Below are the code and all the weights of a small trained network. Each question names an input and a class and asks about switching units off, where a switched-off unit gives its printed mean instead of its output.

import numpy as np


def w(rows, s, z=0):
    codes = np.array(rows[::2]) - 128.0
    scale = np.full(codes.shape[1], s)
    scale[-1] = z or s
    return codes * scale


def f(y):
    return y / 2 * (1 + np.tanh(0.7978845608 * (y + 0.044715 * y**3)))


def log_softmax(a):
    a = a - a.max(-1, keepdims=True)
    return a - np.log(np.exp(a).sum(-1, keepdims=True))


def net(x, mask):
    res = np.array(x, float).reshape(1, 7) / 4 @ E
    y = f(res @ A[0][:, :-1].T + A[0][:, -1])
    res = res + np.where(mask, y, B[0][:, -1]) @ B[0][:, :-1]
    return log_softmax(res[-1] @ U[:, :-1].T + U[:, -1])


A, B = {}, {}
E = w([
[107,123,139,123,125,104,118,130,101,114,114],'x0',
[94,99,80,117,74,123,105,246,192,93,104],'x1',
[67,216,181,101,103,137,237,145,133,104,146],'x2',
[110,104,143,116,118,118,128,116,130,119,119],'x3',
[110,124,147,117,113,125,116,112,143,129,131],'x4',
[111,122,115,51,202,20,155,128,138,217,166],'x5',
[122,135,154,136,123,94,107,130,121,104,156],'x6',
],0.014)
A[0] = w([
[106,180,177,147,79,183,203,140,97,71,122,144],'n1',
[101,166,146,62,136,70,251,162,133,170,165,48],'n2',
[173,73,109,173,97,190,47,96,86,91,110,253],'n3',
[133,137,134,173,142,122,163,68,90,127,118,222],'n4',
[167,85,97,104,191,47,80,81,115,212,131,158],'n5',
[91,150,128,133,90,159,157,229,172,59,104,103],'n6',
[98,93,76,118,139,68,127,190,162,163,138,99],'n7',
[126,144,121,125,140,105,179,120,91,132,134,213],'n8',
[152,76,121,125,120,136,89,180,145,127,137,144],'n9',
[93,110,101,111,94,116,97,253,194,121,114,184],'n10',
],0.014,0.006)
B[0] = w([
[120,143,122,87,107,251,183,150,131,104,139,197],'n1',
[124,120,153,247,158,65,46,68,158,118,93,225],'n2',
[120,122,173,230,189,67,78,63,166,135,108,225],'n3',
[121,126,167,91,133,195,126,66,134,130,126,182],'n4',
[117,96,103,154,81,122,173,144,6,202,163,251],'n5',
[76,99,74,221,79,135,150,154,92,168,169,205],'n6',
[146,136,130,47,132,57,111,139,147,121,127,187],'n7',
[134,101,135,186,146,185,131,106,140,125,129,175],'n8',
[132,154,108,109,120,67,127,131,146,130,121,174],'n9',
[138,129,38,141,120,49,131,198,130,114,114,221],'n10',
],0.015,0.028)
U = w([
[140,156,173,167,207,164,103,51,144,146,105,195],'0',
[102,136,67,151,75,162,196,146,81,175,182,184],'1',
[106,163,75,185,148,100,85,145,200,101,84,142],'2',
[179,156,71,39,125,71,119,171,105,168,132,7],'3',
[118,192,156,104,139,255,199,95,157,84,134,95],'4',
],0.0097,0.0019)

Each question gives the input, the list of numbers given to net, and the class t.
The units are the neurons (one row each of A and B). Each row of codes is followed by its name. A weight is (code - 128) times the scale printed after its matrix; where a second scale follows, it is the last column's (A, B and U).
mask holds one flag per neuron, in row order. A switched-off neuron (its flag False) gives its mean, the last column of its row in B, instead of its output. The means were averaged over made-up inputs and are rounded, as every weight is.
A unit's drop is (log p(t) with every unit on - log p(t) with that unit switched off) / (log p(t) with every unit on - log p(t) with every unit switched off).
The circuit of an input: a set's keep is (log p(t) with only the set's units on - log p(t) with every unit switched off) / (log p(t) with every unit on - log p(t) with every unit switched off). Starting from all 10 units, units are removed one at a time, each time the one whose removal leaves the highest keep (on an exact tie, the one counted first), for as long as the keep stays at least 0.8.
units of the circuit, in order: the units of the circuit, biggest drop first
unit that matters most: the unit with the biggest drop
k most important neurons: the k neurons with the biggest drops, biggest first
drop of u: that unit's drop, to one decimal
input [-8,-7,-7,-5,-1,2,-5], class 1: unit that matters most -> n5
input [8,2,-8,-3,2,8,8], class 3: 2 most important neurons -> (n7 n6)
input [7,4,4,-2,5,1,-4], class 2: 3 most important neurons -> (n5 n2 n10)
input [-8,6,2,0,-3,-6,7], class 1: 2 most important neurons -> (n6 n2)
input [8,7,1,-1,5,-6,7], class 1: 2 most important neurons -> (n6 n2)
input [-7,-1,4,-4,1,1,-6], class 0: 3 most important neurons -> (n2 n10 n5)
input [-2,3,5,-2,-2,1,6], class 2: 2 most important neurons -> (n5 n2)
input [-1,-1,-2,-8,2,-7,5], class 0: 2 most important neurons -> (n3 n10)
input [-2,7,1,-6,-7,-1,6], class 1: 3 most important neurons -> (n6 n2 n3)
input [-1,-7,-6,7,1,2,7], class 1: 2 most important neurons -> (n5 n2)
input [-7,4,0,-5,-5,8,1], class 3: 2 most important neurons -> (n7 n3)
input [-6,1,0,7,-8,2,-3], class 3: 3 most important neurons -> (n3 n6 n2)
input [-5,7,-5,-1,7,1,-2], class 3: 2 most important neurons -> (n2 n7)
input [1,-1,6,7,-3,-7,-5], class 4: units of the circuit, in order -> (n1)
input [6,0,-8,2,8,-3,-6], class 0: 2 most important neurons -> (n3 n10)
input [3,4,3,6,-5,-8,6], class 1: 2 most important neurons -> (n6 n1)
input [3,0,-7,0,8,7,-7], class 1: drop of n10 -> 0.3
input [8,3,-6,3,0,8,-3], class 3: drop of n7 -> 1.0
input [3,-1,2,6,6,3,-2], class 0: drop of n10 -> 0.7
input [-6,6,3,4,2,-7,2], class 1: drop of n6 -> 3.3
input [-5,8,3,5,-3,-2,3], class 1: units of the circuit, in order -> (n6)
